Below are the code and all the weights of a small trained network. Each question names an input and a target symbol and asks about switching units off, where a switched-off unit gives its printed mean instead of its output.

import numpy as np


def w(rows, s, z=0):
    codes = np.array(rows[::2]) - 128.0
    scale = np.full(codes.shape[1], s)
    scale[-1] = z or s
    return codes * scale


def norm(h):
    return h / np.sqrt((h * h).mean(-1, keepdims=True) + 1e-5)


def f(y):
    return y / 2 * (1 + np.tanh(0.7978845608 * (y + 0.044715 * y**3)))


def softmax(a):
    e = np.exp(a - a.max(-1, keepdims=True))
    return e / e.sum(-1, keepdims=True)


def log_softmax(a):
    a = a - a.max(-1, keepdims=True)
    return a - np.log(np.exp(a).sum(-1, keepdims=True))


def net(x, mask):
    ids = ['ΘΞΣΩαβλμτψ'.index(c) for c in x.split()]
    T = len(ids)
    res = E[ids] + P[:T]
    r = norm(res)
    for j in range(3):
        rows = slice(4 * j, 4 * j + 4)
        q, k, v = (r @ M[0][rows].T for M in (Q, K, V))
        z = softmax(np.where(np.tri(T) > 0, q @ k.T / 4**0.5, -1e9)) @ v
        o = O[0][rows]
        res = res + np.where(mask[j], z, o[:, -1]) @ o[:, :-1]
    y = f(norm(res) @ A[0][:, :-1].T + A[0][:, -1])
    res = res + np.where(mask[3:19], y, B[0][:, -1]) @ B[0][:, :-1]
    return log_softmax(norm(res)[-1] @ U[:, :-1].T + U[:, -1])


Q, K, V, O, A, B = {}, {}, {}, {}, {}, {}
E = w([
[105,157,79],'Θ',
[164,102,254],'Ξ',
[157,150,79],'Σ',
[136,98,131],'Ω',
[151,153,82],'α',
[105,145,69],'β',
[123,165,149],'λ',
[104,146,70],'μ',
[120,175,147],'τ',
[133,97,96],'ψ',
],0.0082)
P = w([
[115,134,133],'0',
[200,176,66],'1',
[157,179,68],'2',
[65,115,144],'3',
[121,108,139],'4',
[206,135,121],'5',
[122,154,100],'6',
[2,153,118],'7',
[172,46,242],'8',
],0.0088)
Q[0] = w([
[131,171,120],'h0',
[6,181,178],'h0',
[185,131,113],'h0',
[129,179,114],'h0',
[223,136,102],'h1',
[147,91,167],'h1',
[92,74,137],'h1',
[136,123,156],'h1',
[210,146,167],'h2',
[211,179,94],'h2',
[81,104,128],'h2',
[123,185,136],'h2',
],0.013)
K[0] = w([
[119,125,158],'h0',
[246,100,144],'h0',
[42,87,127],'h0',
[90,120,169],'h0',
[40,149,168],'h1',
[131,185,97],'h1',
[156,155,116],'h1',
[118,128,83],'h1',
[78,134,95],'h2',
[56,95,132],'h2',
[208,161,163],'h2',
[142,112,121],'h2',
],0.012)
V[0] = w([
[86,171,140],'h0',
[168,168,81],'h0',
[176,68,23],'h0',
[125,99,72],'h0',
[18,142,108],'h1',
[221,11,164],'h1',
[113,73,70],'h1',
[99,153,200],'h1',
[103,207,136],'h2',
[132,54,134],'h2',
[255,221,151],'h2',
[149,136,154],'h2',
],0.0086)
O[0] = w([
[107,254,152,154],'h0',
[119,133,84,190],'h0',
[107,16,69,155],'h0',
[122,77,104,146],'h0',
[6,246,98,164],'h1',
[192,154,109,2],'h1',
[74,143,77,130],'h1',
[153,166,253,97],'h1',
[52,197,178,184],'h2',
[211,75,70,66],'h2',
[201,227,231,169],'h2',
[167,133,160,111],'h2',
],0.005,0.0053)
A[0] = w([
[116,108,155,104],'n0',
[173,124,103,193],'n1',
[100,133,87,231],'n2',
[151,72,119,180],'n3',
[136,142,188,196],'n4',
[104,186,123,207],'n5',
[156,169,55,219],'n6',
[246,154,146,95],'n7',
[176,150,156,130],'n8',
[136,93,146,60],'n9',
[143,84,92,125],'n10',
[65,136,100,196],'n11',
[206,160,155,89],'n12',
[120,80,148,85],'n13',
[109,170,71,72],'n14',
[195,186,107,253],'n15',
],0.011,0.0031)
B[0] = w([
[116,104,154,130],'n0',
[136,162,203,130],'n1',
[215,77,229,219],'n2',
[254,140,161,137],'n3',
[215,106,166,186],'n4',
[187,44,146,236],'n5',
[151,89,235,191],'n6',
[63,48,177,146],'n7',
[124,111,175,135],'n8',
[83,122,101,111],'n9',
[130,222,132,136],'n10',
[179,87,156,253],'n11',
[72,14,105,139],'n12',
[122,126,133,124],'n13',
[73,81,192,174],'n14',
[115,6,204,175],'n15',
],0.0043,0.0052)
U = w([
[252,115,55,100],'Θ',
[50,137,84,254],'Ξ',
[167,88,25,131],'Σ',
[165,103,132,59],'Ω',
[87,135,79,171],'α',
[52,154,118,125],'β',
[142,231,180,157],'λ',
[131,80,164,80],'μ',
[129,227,201,158],'τ',
[198,108,144,24],'ψ',
],0.012,0.0043)

Each question gives the input, a string of symbols that net reads in full, and the target symbol t.
The units are the heads (4 rows each of Q, K, V and O) and the neurons (one row each of A and B). Each row of codes is followed by its name. A weight is (code - 128) times the scale printed after its matrix; where a second scale follows, it is the last column's (O, A, B and U).
mask holds one flag per unit, heads first, then neurons. A switched-off unit (its flag False) gives its mean, the last column of its rows in O or B, instead of its output. The means were averaged over made-up inputs and are rounded, as every weight is.
A unit's drop is (log p(t) with every unit on - log p(t) with that unit switched off) / (log p(t) with every unit on - log p(t) with every unit switched off).
The circuit of an input: a set's keep is (log p(t) with only the set's units on - log p(t) with every unit switched off) / (log p(t) with every unit on - log p(t) with every unit switched off). Starting from the 12 units with the biggest drops (on a tie, the unit counted first), units are removed one at a time, each time the one whose removal leaves the highest keep (on an exact tie, the one counted first), for as long as the keep stays at least 0.8.
units of the circuit, in order: the units of the circuit, biggest drop first
unit that matters most: the unit with the biggest drop
k most important neurons: the k neurons with the biggest drops, biggest first
heads that matter: for each layer, one digit per head in row order, 1 if its drop is at least 0.15 and else 0, layers parted by /
drop when u is switched off: that unit's drop, to one decimal
input μ ψ α, target Ξ: heads that matter => 011
input α Ω λ α, target Θ: heads that matter => 110
input Σ μ Θ ψ μ τ, target Σ: units of the circuit, in order => [h2]
input α μ Θ, target μ: 2 most important neurons => [n6, n2]
input Θ ψ μ μ, target Σ: units of the circuit, in order => [h0, h1]
input Θ μ Θ μ λ Ω ψ τ, target Θ: heads that matter => 111
input μ Σ ψ μ Ω Θ, target Ξ: heads that matter => 011
input Σ λ Σ μ α β, target Ξ: heads that matter => 011
input μ τ λ β, target τ: heads that matter => 001
input Ω Σ α μ μ λ, target Ξ: heads that matter => 011
input λ ψ Ω τ Ω μ, target τ: heads that matter => 110
input β τ λ τ α Σ, target τ: heads that matter => 110
input λ τ λ Θ λ λ α α, target λ: heads that matter => 001
input μ ψ Ω, target Ξ: heads that matter => 011
input Θ Ω β Σ Σ ψ λ Θ, target Σ: heads that matter => 110
input ψ ψ μ α, target Σ: unit that matters most => h0
input μ λ α μ Θ Ω, target Ξ: units of the circuit, in order => [h1, h2]
input λ α λ Ξ Ξ Ξ τ Θ β, target τ: units of the circuit, in order => [h0, h2]
input α α μ, target μ: 2 most important neurons => [n6, n14]
input Θ Θ α Θ μ μ λ, target Ξ: unit that matters most => h1
input μ τ λ ψ Θ λ β μ, target λ: drop when h2 is switched off => 1.2
input Ω α Θ, target Θ: drop when h2 is switched off => 1.1
input μ λ τ λ Σ, target τ: drop when h2 is switched off => -0.1
